Below is a small trained network, with its code and all its weights. Each question gives an input and a class and asks what happens when units are switched off, that is, made to give their printed mean instead of their output.

import numpy as np


def w(rows, s, z=0):
    codes = np.array(rows[::2]) - 128.0
    scale = np.full(codes.shape[1], s)
    scale[-1] = z or s
    return codes * scale


def f(y):
    return y / 2 * (1 + np.tanh(0.7978845608 * (y + 0.044715 * y**3)))


def log_softmax(a):
    a = a - a.max(-1, keepdims=True)
    return a - np.log(np.exp(a).sum(-1, keepdims=True))


def net(x, mask):
    res = np.array(x, float).reshape(1, 7) / 4 @ E
    y = f(res @ A[0][:, :-1].T + A[0][:, -1])
    res = res + np.where(mask, y, B[0][:, -1]) @ B[0][:, :-1]
    return log_softmax(res[-1] @ U[:, :-1].T + U[:, -1])


A, B = {}, {}
E = w([
[139,110,202,154,86,65,97,47],'x0',
[134,127,130,117,130,128,141,126],'x1',
[127,111,128,115,142,130,116,123],'x2',
[85,83,100,100,1,194,104,88],'x3',
[166,222,43,54,153,100,75,89],'x4',
[130,125,134,127,137,146,110,125],'x5',
[142,133,132,119,112,118,170,130],'x6',
],0.018)
A[0] = w([
[127,135,221,152,130,38,112,53,151],'n1',
[122,108,113,115,76,132,113,61,27],'n2',
[71,87,53,106,68,183,148,122,147],'n3',
[130,154,139,107,58,111,91,10,91],'n4',
[89,103,155,160,202,169,185,209,254],'n5',
[69,81,223,128,88,117,144,117,140],'n6',
],0.011,0.0069)
B[0] = w([
[162,174,200,137,187,94,102,108,239],'n1',
[139,66,123,124,90,110,137,230,170],'n2',
[60,152,107,107,46,245,122,121,221],'n3',
[210,68,106,112,82,7,40,175,206],'n4',
[219,79,91,187,110,151,197,193,252],'n5',
[72,112,182,167,64,50,145,75,238],'n6',
],0.012,0.021)
U = w([
[184,66,106,145,111,110,137,173,253],'0',
[78,94,133,145,92,194,163,125,56],'1',
[135,128,226,178,185,122,145,105,88],'2',
[89,95,187,140,85,117,119,89,86],'3',
[161,213,4,92,227,133,154,147,202],'4',
[118,195,36,76,103,162,105,130,124],'5',
[174,204,129,112,200,86,106,95,10],'6',
],0.016,0.0037)

Each question gives the input, the list of numbers given to net, and the class t.
The units are the neurons (one row each of A and B). Each row of codes is followed by its name. A weight is (code - 128) times the scale printed after its matrix; where a second scale follows, it is the last column's (A, B and U).
mask holds one flag per neuron, in row order. A switched-off neuron (its flag False) gives its mean, the last column of its row in B, instead of its output. The means were averaged over made-up inputs and are rounded, as every weight is.
A unit's drop is (log p(t) with every unit on - log p(t) with that unit switched off) / (log p(t) with every unit on - log p(t) with every unit switched off).
The circuit of an input: a set's keep is (log p(t) with only the set's units on - log p(t) with every unit switched off) / (log p(t) with every unit on - log p(t) with every unit switched off). Starting from all 6 units, units are removed one at a time, each time the one whose removal leaves the highest keep (on an exact tie, the one counted first), for as long as the keep stays at least 0.8.
circuit, biggest first: the units of the circuit, biggest drop first
top k neurons: the k neurons with the biggest drops, biggest first
drop of u: that unit's drop, to one decimal
input [-1,-8,5,4,3,4,-3], class 5: top neuron	n5
input [-1,4,2,1,-8,-8,-3], class 1: circuit, biggest first	n4; n5; n6; n1
input [-1,-7,1,-2,8,7,-2], class 4: top 3 neurons	n6; n1; n3
input [-3,7,-8,0,2,7,7], class 4: top 2 neurons	n6; n3
input [6,2,7,0,1,1,-4], class 6: circuit, biggest first	n1; n5; n4
input [3,2,-1,0,0,2,4], class 2: circuit, biggest first	n3; n5
input [1,2,-8,-1,7,-3,2], class 6: top 3 neurons	n5; n3; n4
input [-8,-4,3,2,-6,-3,-6], class 1: top 2 neurons	n3; n4
input [4,4,0,0,7,-8,4], class 6: top 2 neurons	n5; n1
input [-8,-2,8,1,7,4,8], class 5: top 2 neurons	n3; n5
input [-2,-1,1,6,1,-1,1], class 5: circuit, biggest first	n6; n5
input [3,7,7,4,1,8,-8], class 0: top 2 neurons	n4; n2
input [-1,3,-2,4,6,-6,-5], class 5: top 2 neurons	n5; n3
input [-6,5,7,7,2,4,-1], class 5: circuit, biggest first	n5
input [-5,-2,-4,1,5,1,0], class 5: top 2 neurons	n5; n1
input [-1,0,-2,-7,2,0,-3], class 4: top 2 neurons	n6; n4
input [-1,-1,2,-4,6,-8,-5], class 4: top 2 neurons	n6; n1
input [-4,-5,8,0,3,2,-6], class 4: top 2 neurons	n6; n3
input [4,-4,0,-6,2,5,7], class 6: top 2 neurons	n6; n5
input [1,-4,3,-3,4,-1,-4], class 6: circuit, biggest first	n5
input [-2,-7,0,3,0,-1,8], class 1: drop of n4	0.2
input [3,5,-2,-1,-4,8,-4], class 2: drop of n4	0.0
input [1,2,-4,1,-6,-1,-7], class 3: drop of n1	0.1
input [1,-8,-1,-3,0,-7,4], class 2: drop of n4	0.5
